(in the rows, 128 means zero)
Two labels a row:
[126 164 138 126  94 143 120 116 102 134 123 102 115  74 140 150 111 113
 136 163 123 111 172  91 158  89 105 149 127 115 121 174 115 162 131 127
 122 114  96 103 156 137 130 110 173 140 124 101 123 109 129 137 123 114
 117 109 137 137 147 182 164 131 199 129 126 140 140 130 134 111 184 146
 104 102  82 102 149  95 136 110 120 138 133 176 164 129 168 135 126 130
 159 134 114 145 119 122 176 148 146 105 143 136 129 141 100 133  91 126
 120  87 109 146 118 113  96 129 115 146 148 141 116 137 117 157  93 137
  91 118 145 141 127 137 139 101 130 104 111 105 146 140 124 210 109 180
 101 102 136 153 152 119 164 154 102 134 153 134 151 116 117 156 110 141
 116  99 123 138 134 135 158 121 163 100 142 117 121 120 146 121] => gef W
[131 141 125 105 137 135 120 128  87 140 141 106 102 119 127 142 124 194
  96 142 140  96 143 144 117 111 139 117 133 123 123 106 119 141 147 128
  88 113  86  95 137 131 112 134 162 125 149 123 141 127 142 117 130 128
 152 112 130 138 159 112 122 118 133 102 125 136 114 149 158 116 129 113
 125 137 112 108 131 177 140 162 126 145 139 165 161 146 130 136 103 123
 138 134 146 118 137 137 131 114 116 113 124 120 141 132 148 133 132 126
 132 148 138 140 135 111 128 122  95 133 134 148 151 127 132 173 124 114
 156 160 164 134 137 133 121 120 129  94 118 138 130 125 163 157 136 150
 134 137 127 105 114 131 125 132 128 121 134 117 133 125 123 129 121 131
 137 125 149 151 157 138 132 135 141 156 126 137 126 104 157 118] => gef A
[135 148 108 128 118 154 117 152 107 111 125 100 125 118 123 146 122 150
 144 114 128 117 151 133 145 140 113 116 156 130 114 212 112 162 117 135
 144 122 119 122 159 146 121 125 157 148 142 113 129 112 119 120 107 104
 120 110 129 123 154 156 145 126 162 136 122 162 139 123 159 125 124 134
 101 130 114 113 146 126 136 115 120 137 127 143 139 139 159 162 128 115
 161 152 109 128 117 145 161 142 128 113 127 138 137 132 116 136 124 126
 128 113 135 138 135 129 102 117 104 146 147 134 145 139 109 133 106 104
 111 119 146 122 128 168 122 108 144 107  83 125 115 144 133 152 117 141
 109  92 119 152 150 120 157 155 106 127 127 134 129 109 141 122 129 152
 146 103 135 120 148 150 115 147 140 126  91 120 119 145 129 126] => bamu W
[118 113 125 116 139 129 124 149  81  88 159 105 132 114 135 159 118 133
 122 119 132 102  86 198 123 116 147 137 157 125 146 102 105 153 109 128
 122 139 139 107 112 123 100 137 143 111 170 152 122 122 156 158 164 143
 124 151 151 143 124 113  95 118 107 124 105 117 158 132 159 118 132 107
 100 124 140 133 130 141 104 117 148 124 117  68 132 144 164 180 113 131
 125 142 119 109 164 137 111  96 104 131 131 131 144 103 154 121 129 102
 122 160 127 108 178 144 149 118  87 131  90 140 145 131 127 175  86 112
 129 148 124 114 105 135 102 122  90  84 133  72 121 108 138 130 141  96
 136 106 135 131 109 128 137 102 128 122 125 150 104 127 136 149 135 138
 167 115 149 144 128 148 143 156 125 158 140 121 139  87 125  54] => nila W
[129 114 131 151 125 113 147 118 106 107 108 140 124 124 111 107 101 127
 117 119 136  62 109 189 133 102 128 122 103 116 114  67 118 127 153 138
 131 146 106 123 104 102 108 133 114 120 146 131 145 127 131 148 133 154
 147 136 159 149 108 112 104 120 109 101 177 122 105 131 157 137 107  85
 124 149 177 108 124 156 129 131 125 104 139  94 117 119 103 123 157 109
 112 108 139  83 175 134 104 147  98 143 117 125 126 147 112 131 126 106
 132 172 125 143 163 117 133 140 104 129 101 124 155 121 141 187 205 119
 110 152 132 113 103 133 103 146 134 126 145 131 143 124 108 108 118 131
 178 131 135 103 118 123 117 140 160 129 108 119 121 152 118 137 137 148
 141 108 164 147 133 133 134 184 101 160 108 135 128 101 129 107] => nila A
[133 119 126 126 136 126 138 138 135 107 133 132 153 126 128 126 143 146
 133 119 126 135 117 126 103 145 126 121 132 131 122 158 139 122 100 145
 133 137 124 138 112 139 124 138 112 121 133 123 128 155 137 122 141 110
 139 142 128  98 110 108 119 111 102 132 117 103 140 113 135 121 131 142
 108 127 135 132 113 149 127  96 135 109 115 102 146 146 140 121 116 115
 114 127 111 135 119 133 133 127 124 172 129 112 130 128 147 113 124 135
 109 127 125 123 120 124 138 126 131 149 142 123 133 119 133  85 129 147
 149 130 130 109 123 124 143 154 134 150 142 131  89 115  82  26 138 126
 103 113 129 110 128 141 119  90 120 120 139 131 121  96 141 120 124 124
 155 128 122  99 143 140 119 151 119 115 151 120 137 152 120 133] => Kagu W
[121 169 143 128 105 143 147 129 125  91 122 113 121  73 131 140  93 143
 142 119 120  68 149 129 157 137 104 142 133 121 120 149  94 140 107 124
 132 127 107  87 123 130 120 126 157 121 119 109 223 130 120 148 121  98
 109 128 131 130 133 164 143 130 152 126 124 135 155 125 136 140 147 131
  93 134 122  95 124  66 120  90 124 121 127 160 135 150 158 141 133 103
 137 137  91 120 124 124 157 137 124 127 138 134 134 119 106 137 117 113
 138 124 112 137 134 140 122 133 111 130 150 128 109 123 113 169 118 143
  72 141 146 121 128 145 127 107 125 104 117  81 119 132 136 145 103 139
  88  93 136 131 147 139 163 137 120 143 135 138 145 128 110 105 116 146
 134  97 123 136 107 145 164 129 136 114 142 109 120  82 118 119] => bamu W
[113 147 112 128 121 147 129 133 104  89 127  86 137 109 139 135  76 157
 128 125 118 103 163 152 159 131  95 149 146 117 116 166 102 156 130 113
 154 121 101  98 141 144 133 116 171 139 152  98 142  90 126 129 139 109
 134 107 158 147 129 167 142 125 174 123 132 136 137 137 167 113 124 147
  91 145 123  92 136 147 139 112 120 133 135 148 155 128 103 162 146 115
 145 134 135 112 123 150 165 163 103 102 124 125 131 137  85 173 113 111
 131 121 134 128 136 135 107 120  99 148 141 133 136 127 125 186 124 124
  94 132 142 122 122 147 120 126 129  82  87 120 131 148 117 160  98 159
 120 116 108 126 146 125 181 150 128 124 116 129 129 120 128  86 119 156
 149  82 144 145 166 158 252 123 137 115 134 110 143 122 141 114] => bamu W
[146 112 129 100 145 123 144 163 136 111 135 130 132 128 119 119 131 137
 142 108 131 132  94 142  96 144 138 128 135 140 128 127 124 122 104 126
 129 145 156 142 107 130  87 142 112 118 132 147 128 175 131 133 135 135
 120 139 131 111 119 129 129 133  98 148 132 114 143 118 123 126 119 121
 112 128 157 147 125 134 110 103 135  98  86  66 123 147 129 144 113 130
 108 123 127 124 151 129 112 121 117 153 131 125 104 115 166 113 130 108
 124 135 127 112 140 136 146 130 126 132 118 139 126 131 137 102 128 127
 140 131  96 120 127 124 122 149 122 129 154 121 113 118 120  60 137  97
 119 109 122 111 126 133 109 111 141 111 120 135 122 137 143 144 142 113
 146 133 129 110 124 131 106 135 132 125 131 122 139 121 105 127] => Kagu W
[110 102 128 118 125 117 138  99  92 113 137 115 134 195 138 136 109 123
 108 130 134 102 117 214 139 118 132 134 104 107 135 105 116 123 145 134
 140 134 110 105 114 116 125 125 137 112 161  95 120 107 155 148 146 145
 127 142 156 159 133  88  75 103  88  85 173 118  79 160 163 118 113  95
 119 148 132 150 150 180 132 174 121 106 125  51 125 106 138 121 169 126
 116 134 170 102 193 142 112 141  84 132 123 124 144 125 134 133 114 103
 133 167 148 131 120 128 123 133  88 131 114 132 144 113 146 180 161 108
 103 145 134 124 130 124 128 119 133 126 145 155 141 117 141 171 112 133
 180 119 125 102 129 125 111 132 122 127 102  96  95 127 131 130 121 124
 171  80 172 176 139 117 132 127 116 188 110 133 122 102 151 110] => nila A
[141 100 132 133 136 122 136 141 112 122 129 133 121 149 121 101 125 133
 121 160 151 123 108 172  93  99 138 116 135 117 108  77 154 144 184 138
 126 138 106 114 131 104 106 144 118 111 153 130 139 142 130 141 138 148
 141 130 128 107 126 106 101 113 100 114 134 125 119 131 139 130 114 101
 134 146 143 138 128 196 123 140  68 126 130 107 121 130 136 133 147 129
 119 143 147 111 152 123 119 116 111 142 120 136 134 105 163 101 143 120
 136 179 135 103 152 118 150 135  75 120 136 142 142 130 133 150 157 106
 159 153 123 125 123 109  88 134 114 129 136 150 125 124 149 107 151 117
 147 143 136 111  95 109 111 127 147 133 104 136 105 122 131 135 118 130
 157 137 162 151 129 136 115 146  98  96 128 148 134 128 115  95] => nila A
[130 120 133 124 121 111 126 119 122 135 123 136 127 151 123 124 131 125
 126 118 146 142 121 123 121 115 128 122 122 128 132 122 136 112 131 123
 139 137 141 139 138 136 132 132 128 159 129 111  95 132 118 111 131 122
 142 131 124 114 142 120 128 122 116 144 126 126 114 123 114 126 133 131
 130 136 129 149 150 150 122 127 133 119 119 122 124 122 128 124  87 138
 122 127 135 121 134 122 122 122 123 128 131 121 127 121 116 105 109 115
 127 134 141 125 122 131 130 132 136 120 126 120 122 117 133 118 127 125
 132 141 121 129 127 116 123 128 143 160 136 138 126 128 132 140 108 133
 116 128 135 135 128 119 109 119 119 114 128 132 120 112 130 125 137 123
 121 133 128 118 137 115  90 115 128 128 131 132 121 133 128 149] => gef A
